 29 -44 -10 -17 -11   5   4   6  -2  18 -29 -12  54 -25 -34  19  14 -54 -20 -20  26  20   2  18  13  37 -31 -36 -38 -43  17  38 -36  29  24 -18  14 -55 -> Q
 -4 -27  42   5 -12   4 -12  44  -5 -58  -7  25   6  20 -20 -38  17 -13 -33  -3  41 -17 -88 -10  14 -14  -1 -50 -35 -14  12 -12 -38  41  32  33  37  50 -> X
  0 -56  21  -2  20 -16 -12  -5 -30 -27  37  -8  70   0 -49  -4 -15  -2  24   5 -10  30   2  16 -28  -5   2   4  23   9 -17  19 -20 -45 -51  35  27  53 -> S
  3   1 -13   3   0  -2  18  37  13 -17  40  38  18  20 -52 -67 -10 -21  31  34 -17 -21 -69  -1 -10 -79  17 -42 -19 -46   3 -17 -51  -2 -33   3  35  -6 -> D
-10 -40 -25   8   0  18 -32  40  -9   7  24 -15   8   5 -92  18 -17  19  17  -1  70 -30 -11 -23  16 -36  19 -28  -1  22  18  37 -16 -33   3  29  -3  28 -> T
-33  28 -15  19 -28  -3  31  -9   0 -23  13  -1 -30  -2 -27  22 -32   8 -16   3 -12  38 110  -8  25  17  -5  -8   0  -4  30   7 -16  -2   0 -13 -28   1 -> E
 19 -19 -24  -7 -33  19  -6 -20   3 -11  -4  59  -3  26 -46  -6  -1  26 -49  65  59  19 -23  30  41  21 -17 -36  15 -22  -1  23 -22  16   3 -11   9  -2 -> E
  0  -1  12   4 -14 -19 -38  26 -18  20  -1  10  37  20  26 -21 -14  22  21  -3 -18 -25 -44 -22  28 -15   8  -4 -41 -26  45  10  -7 -17 -62  -9  15 -16 -> S
 13 -25  30 -16 -33  17  41  15  -9   1   3  11  71 -23  -2 -29  27  36  35  22   6  12 -43  11   2 -11   2 -13 -35 -64   6 -39  13  27 -19  26 -12 -32 -> F
 56  12 -12  21 -40   3  -4   2 -16   4 -26  30 -16   9 -11   4 -11 -90 -28 -18 -27  22   1  29  17  -4 -34 -18  52  13  22  32 -11 -29 -32 -15  31  10 -> U
 11   1 -47   8  12 -22 -18 -22  19 -37 -60   8  12  48  26  16 -24 -50 -24 -51 -46 -36  53   0 -21  32 -10 -26  18  20  16  12 -49 -15   9 -38  34 -59 -> Q
 96 -14  18  -9 -19  -9   9 -38  12   7 -41 -25 -13 -29  18   7   4  -1 -55  39  -3  25  42 -21 -23  45 -38 -11 -27 -28 -32  12 -39  28  65  38 -20 -18 -> A
-31  24   1   7   2  13  34  49  -6  27  -6 -28   0 -10 -22  28  -1  38  36 -42  33 -14  50  -5  -8  26  17 -14 -28   4  30 -20  79  32  54  47 -29 -34 -> T
 57 -36  16  -4   2   3  14 -11 -15  -5  16  20  -4  62 -88  19   6 -31 -17   6  53   3  32   4  14 -30 -44 -36   5   0  50  40 -27  -8   0  39  -6  25 -> U
 63 -73 -11   5  -1  -1  22  39  10 -58  -2  44  -2  35  10  -5  -2  11  17  28  29  15 -15 -17 -32  55  40 -56  62 -12 -60 -51 -38  10  28  15  34  49 -> L
 22  15 -28   8  70 -29   4  12 -10 -16 -18  19   2  -5 -38  10 -13 -71   3  -8  -1   0 -28  23 -20 -57 -54  23  49  14   8  21 -33 -10  -2  16  23  35 -> X
 81 -32   9  21 -11 -47  47  21   5 -19  22 -16  22  17  -2  20 -19 -37 -18  26   7  14 -24  -3 -34  42 -34   6   4 -25  33  -4   0  22  28  23 -25  16 -> G
 19 -23  22  -2  10 -30  15  21   5  -4  24  14 -13  13  -3  -2 -20   7 -22  13 -22  -1 -55  -4   9 -19  -8   4 -21   1  44   7 -23  -9 -44 -16  -2  22 -> G
 -2 -77  31  -2 -31 -12  26 -32  14  14   9  -7 -20  26 -56  -5   8  32 -59  29  56  28 -30 -26  32  31  19  -7  -8  39  -8   0   8  10   7   6  -6  67 -> G
-10 -29  31  17 -42  20  15  40   7 -39  15   0   7  -7 -28  22  23  10  10 -32 -40  -5   7   1  23  42  22  27   5  41  31  -9  13 -29 -69  -8  -2 -60 -> F
 26  17 -15  -9 -20   7   3  37  16 -26  -3 -33 -40  -4 -38  20   5 -12 -15 -47 -32  12  -5   1  14  19   9  22  41  13  13 -51 -39  12 -44 -22  26 -61 -> Z
-25  -2 -35 -20 -24  -9   7 -41   2  50  39  27   2 -13 -65 -18 -12 -22   3 -26  34  36   8  10   8  -1   4 -31 -28 -68 -22  -3 -12  35  -2  27  -6  16 -> Z
 27 -36   0 -22  16  16 -11  49 -23 -52  -5 -13  11  -4 -11   3  15 -55 -24 -57 -13  37 -21  12  25  68   9  -1   1 -12  -2  -4 -37  24 -20  15   9  66 -> U
 18  -8 -16 -44  92   0  32  18 -10  -2  -7  71   6  37 -34  32  28  43  37   6  36  23  11  44 -29  -4 -30 -11  29 -28   6 -13 -33  19  27  39  -4   1 -> X
  2 -26  -5   1  32 -17  12 -41 -16 -35 -14 -14  26  20  -9  -2 -26   0 -27  18  44   2 -42  -4 -28 -65 -18 -43  37   2 -16   0 -14  12   9  22  40  24 -> A
-18  33 -48 -13 -72 -46  24 -26  28  13 -12 -17 -49  22 -37 -19 -36  15 -30 -27 -32 -36  23 -12  -3  43  46  -4  14  42  -9 -55   9  -9 -14  -6  31 -37 -> F
 31 -38  13  14  18   2  24  -7  14  -6  -3  23  36  -4 -17  -9  -7  -2  30  45 -20  22  33   6  -8 -41 -21 -22  15 -16 -16   4 -14 -26 -12 -42 -14 -18 -> L
 50 -29  11  11  52  27 -14   6 -15 -34 -12 -14 -14 -16 -56   9 -45 -47 -13 -53  35   1 -15 -19  12 -34 -17 -43  11   2  21 -17 -32  -3 -29  49  31  53 -> Z
-25  18 -12 -11   6 -14   6 -31   8 -10 -15  27  15  11  64   4  -1 -19  -1 -51 -21   9  72 -18  -5 -36 -45  24  32 -12   4 -18 -56   1  29 -53 -52  -2 -> X
-45 -13  -8  34   1  12  -2  10 -11 -43  34 111 -10  25  18 -10  -5  27  41  58   6   6  31  -4 -19 -22  21 -28  28 -18 -29  30 -10 -28  -1  76  12  76 -> E
 34  -5   3  -6  49 -24 -10  26 -17 -28 -22  36  38 -10 -17 -42 -29 -18 -12 -27 -36  17 -12   5   3  31   0   2  -3 -37  -2   9 -52 -32 -31  26  38  91 -> S
-39  20  22   0 -21 -24  28   2 -30  42 -23 -49  26 -13  85  -2  18 -19  16  -9 -29   8   8 -15 -19  24 -27   6 -32 -24   9  -6  64  55  49  14  14  -1 -> D
 33   4  -2 -24   6 -17  49  14 -35   8 -31  17  15 -11  28 -18   6 -23  -3 -11 -17  35 -22 -15  -3   0   1  -7 -19 -16   2  -8  -5  -6 -49  46  46  45 -> U
-17  12  23 -10  43 -40  26 -33 -20 -99  33  -7  34  22  19 -11 -25  37 -42   1   3 -14  -9 -31 -53   1 -24  22  -5   2  -9  24 -34 -14 -29  46  -3  68 -> A
  7  48   1  -2 -51  21   9   8 -21  -1 -40 -34   0   0   9 -15  59 -38 -18 -14  -2  35  21 -25  31  -9 -32  44   0   1  33  33 -39   3  -3 -23  -1  15 -> U
 -9 -38 -21  16  17 -14  13  37 -30  -7  45  -6  26   4 -45  22 -36  31  39  38   6  26 -28  17  -9 -56  41 -54   9 -36  15  -3   6  -8 -51  25  11  26 -> T
 46   8 -17  33   6 -31  19 -21 -46 -22 -21  80  36  37  38  -8 -33 -61   8  19 -12  15 -46  38 -11 -52 -59  -3  55 -63  16  11  -6  21 -31  43  43  62 -> E
-26 -12  48  -5 -28  15  17  66  -2  -6   3  81  50   1 -29 -30  13  57  65   7 -19 -38  13  11 -40 -24  15 -19 -14 -12 -23 -16   8 -54   2  47  29 -31 -> L
-48  -5 -28 -21   7   2  26  16 -19 -23  -2  14   0 -22  12   6  16  36   0  35  -3  54 -33   3  12  30  10  25  60  49 -33  33 -28 -38 -51 -29  64  53 -> E
-20  -5 -34  -7  32 -21 -13   8   8 -14  -6  -9 -50  50  -9  12  28  28 -19  59  -5  -1  13 -12  -2  18  -2  19  74  29 -18  24 -29  -6  31 -23  25  52 -> D
-36  10   5   9 -32 -47 -33   9   4 -25  17  42  -8  48  48 -10   4  23 -23 -26 -55 -27  33 -27  16  36  18  50   4  -3  16   4  -9 -14 -44 -11 -10   3 -> S
 -8  11 -16  22 -22  -2 -21  48 -10   7  21  21  50 -21  29 -36  -4 -20  27  -1  20   7 -63 -10  26  14  20  -5 -17 -66  13  -2  18  24 -26  -7 -13   9 -> S
 16   3   2   4 -38  18 -10  10 -10   4 -71 -18  32 -25   0 -28  22  27  -6  47  18 -17 -17 -34   5 -28  14  13 -49   0 -21 -24   5  -7 -18  15  23 -45 -> L
-15 -25 -18 -21   3 -39   1  -3  -8   8  14  13   4   3 -36  28   3  32  -9  14  -4 -11  20 -17 -16 -30   0  37  12 -16 -17 -18  -1 -15 -41  72  15 -14 -> Z
 29 -30 -40  17 -13 -43 -54  20 -16  58 -78 -56   6  -6  39  21   7 -31 -16  43 -19 -11   1 -27  17 -38 -22 -23 -29 -38  22  50 -16  27  82   4  27   6 -> T
 29 -16  59  -3  11   6  -8  49 -27 -39 -25  41   9  44 -19  -1  16  41  16  -1  19 -53  23 -23 -17 -57 -27  -3 -32 -29  36 -11 -31  -1  13  71  16  17 -> L
-43   5  20  10  -7 -13  -8  75   3  28  31  42  11   5 -55  13  23  14  44  22  -1 -40   8  30   9 -40  -8   3 -17 -80  25  15  25  42  28  57 -26 -22 -> Q
  0 -15   5  -1   4  18  22  -2   6 -31   4  47 -31  28  48  21 -11  27 -45 -13  28  25 -21   2  22   0   4 -26  35  13  49 -21  -8   3 -33 -70 -18  -8 -> G
 23 -41 -15 -15 -18 -19 -14  12  -3   0 -30 -22 -15  -2  61  21   0 -37 -24   0  23 -20 -29 -23 -20   2  -1 -56   1  -1  -9   2 -28  45  41   8  60 -18 -> Q
-19  -5  -4  -4 -51  -2 -13  -8  -6  11  -4  29  -3 -15 -10 -12 -13  -8 -43  -3  44 -35 -41   2  32 -29 -14 -27   5  -4  25  11  21   0  -7  -7  14  -3 -> F
  9 -57  42  19   3  38 -43   2   1 -10  16  74  21   5 -30   2  15 -23   3   9  26  -9 -59  61  11   3 -15 -19   0  -3 -28  -4  41  32  -2  45 -30 -13 -> X
 13 -15  49  25 -20   5   8  38   6  -1  20 -26 -29 -12  10  20  32   3  -9  49  -1  32 -23   1   8   7 -25  19   3  12  38  36   5  16  27 -18 -25  27 -> G
  2   3 -11 -10  11  27  21  -6  -2 -35  37  15   6  28 -41   5   5  45  33  -9  17  22  43  24 -41  -3  -2   2  75  21 -20   7 -36 -28  10  -5 -22  44 -> T
  9 -12  -9 -13  -7  -5  11  -6   5  21  13  84  14  40  -6  33 -17  37  -5 -28  10 -19  18  17  24  75   1 -30 -24 -33  41  24   3 -11 -62 -21 -24 -68 -> Q
-32   6 -23  -5 -47 -38  45  -2   0  49  39  18   2 -11 -23   1 -41  16 -28 -24  21  24 -43   4  29  59  26  22  -9 -13  10 -26  53   8 -52 -22 -37  18 -> G
 -9   0  10  13   6 -24  35   2 -38 -38  28  54  43 -18   1 -14 -50   2 -14  67  25  23 -18  15 -12 -57 -45 -44  21 -50  12  37  -7 -23 -11  37  24  88 -> E
-50  -8 -36 -26 -15 -18  36  -3   0 -11  22  33   9  20 -67 -28 -22  33 -20  15  57   6 -36   1  28 -26   6  -9  50   3 -24 -15 -23  -2  -9  -3  36  62 -> E
 21 -63 -25 -41   5 -22 -26   8 -23  27  -1  22  35 -13 -10  -4  -4 -19  -6 -13  22  12 -35 -13   5 -31   6 -20  -8 -21  -5  11 -61 -17 -37  14  58   1 -> S
-50  28 -32   5 -46 -23  18   6 -15   7  41  20  54   5   0 -17  -3  10  29 -26  21  25  29 -16 -10  45  25  16   1 -34   3   4  10 -14 -24   4 -16   4 -> S
-55  56  17 -16 -59 -20  12  -3  -9 -32   7  24 -38   2   7 -36  23  49 -47  61 -61  31  -6  32  16 -14   3  22 -28 -30  -1   6 -33  33 -31  -8  36  10 -> E
-32   7  -5  -1 -56  13  12  -8 -17  25 -18 -13  27   3 -54  -6   1  63   7  71  33  24 -19  32  22 -11  -1   0  47   7 -26 -18  33   3   7  12  23  12 -> E
  6  22 -30  18  70 -26  21 -56  25  -6 -35  56 -13   1   0 -42 -49 -30 -24   7   6  -8   9 -26  -3 -27 -15 -23  -1  24 -26   0 -10 -28   1   6  -8  59 -> X
-30  31 -20   4  -6  -2  -2  -4  -6  45   2 -30   1 -28   5  12 -66  41  14 -10  62 -28  -9 -22  -8  23  11 -48  12  10 -16  -9  62  -3  33  23 -20   5 -> A
 -37    2  -25  -28  -33  -41   22    5   -1  -33   -4   53  -20   61  -99   -6    0  -24  -35 -112  -29  -22   32   34   -6   71   14   -8    4   15   34    5  -49  -12   -5   19   74    1 -> F
 -7 -15  43 -20 -67  17   2  92  -4 -41  71  22  -8 -39  -7 -20  26   4   2  32 -40  -4  -8   2 -39 -14  16 -19 -24 -33 -13  -7 -56  -9   1  37  25 -23 -> D
-24  -5   9  10  18  -7 -17 -43 -17  45 -48  56  44  24  32  -4  23  12  -8  -5  23  -2 -35  12  29 -13 -53  19  23 -40  -3  51  32  17  22  -4 -12  20 -> A
 12  -6 -37 -26  -5 -60  31   3   5 -37  55  10 -18  41 -12  46  10   5  -1 -13 -38  -2  40  22 -40  85  -6  28  22  -5  23  10 -21  14 -17   6  -7 -35 -> F
 22  -3  -7   3   4  18  -7  33   1 -31  30  61 -48   5   5  14  20  16  15  49  18 -14   2  -8   0 -12  -9  32  13  -2 -10  12 -22  18 -13  64 -11   9 -> E
-12 -44  -6  -8 -22  -6 -54 -12 -10  48  -1  16  38 -33  23  -5 -16 -57  20 -30 -17 -27 -24   9   0  -7  -8 -11 -36 -36 -38  27 -10  19  -6  26   3   4 -> Q
 32 -19  -3 -15  -9 -19  11  -5 -26  18  -4   8  -3   2 -26  33  13  -1   7  15  -7  24  10  39  -6  -1 -36   4  48 -31  19  13 -13  10   1  19  14  23 -> F
 36 -37  20   6 -53   6 -31   9  17  33 -39 -17   6  17   7 -11  27  15   5  47  -1 -18 -46   9  18  44   4 -19 -27   0 -27 -14  32  44  29 -31   9 -64 -> L
-40   8 -38 -13  -3 -20   9   9   6 -13   9  15 -27   4 -70   2  -8  16 -21  48   9  -3  41 -15  10 -45  -4 -13 -16  20  16  42 -54 -30   0  12  39 -11 -> E
  7  -4 -14  -9 -55 -19  44 -40 -16 -21   8  35  36   7   6  -7 -19 -15 -61 -34  53  18 -26 -16   1  -2 -12 -30  -2 -47  15 -35   4  19 -44  10  23 -29 -> Z
 54 -46  46 -14 -64  33  -6  19  -8  27  -1 -22  27  12  -4 -18   7  45 -10  71  49 -14 -53  -5  12  -3  -1 -85 -54 -57  15 -42   8  48  38  20   0 -51 -> D
 -35  -10   10   -7  -13   10  -15    9  -16    1   38   11  -21   12 -114  -19    6   39   28   32   18   25  -40   21  -14  -21   29  -48    9   -3  -20   20  -35  -25  -24   64   76   72 -> Z
  4  44  25  15 -35  24   8   1   0 -28 -25  33  -6  23 -54   4 -26  27 -39   6  37  14  44  41   4   7 -42 -64  66  14  35   1 -27 -41  57 -40  -5  15 -> X
 32 -34  27 -24 -10  -1  15  28  -6  13  28  38  -3  17  19  27   1  64  22  31 -10  -6 -26  15  27  25 -11  23   4 -22   1 -32  16  34 -40  27 -22 -27 -> E
  4  35  -4   6  13  -2  24  12  -6  -6 -27  16 -34  -4 -38 -17  12   1  -1  34  32  13 -38 -14 -18 -24 -19   1  57  65 -15  28 -38 -48   8  19  61  76 -> X
-34   9 -11  13   4  15 -27   4 -14  45  16 -17   9 -25 -36  22 -33  30  31  10  48 -10 -10  -4  10  17   6 -23   2  -2  -4   5  72 -13 -10  49 -13  14 -> Z
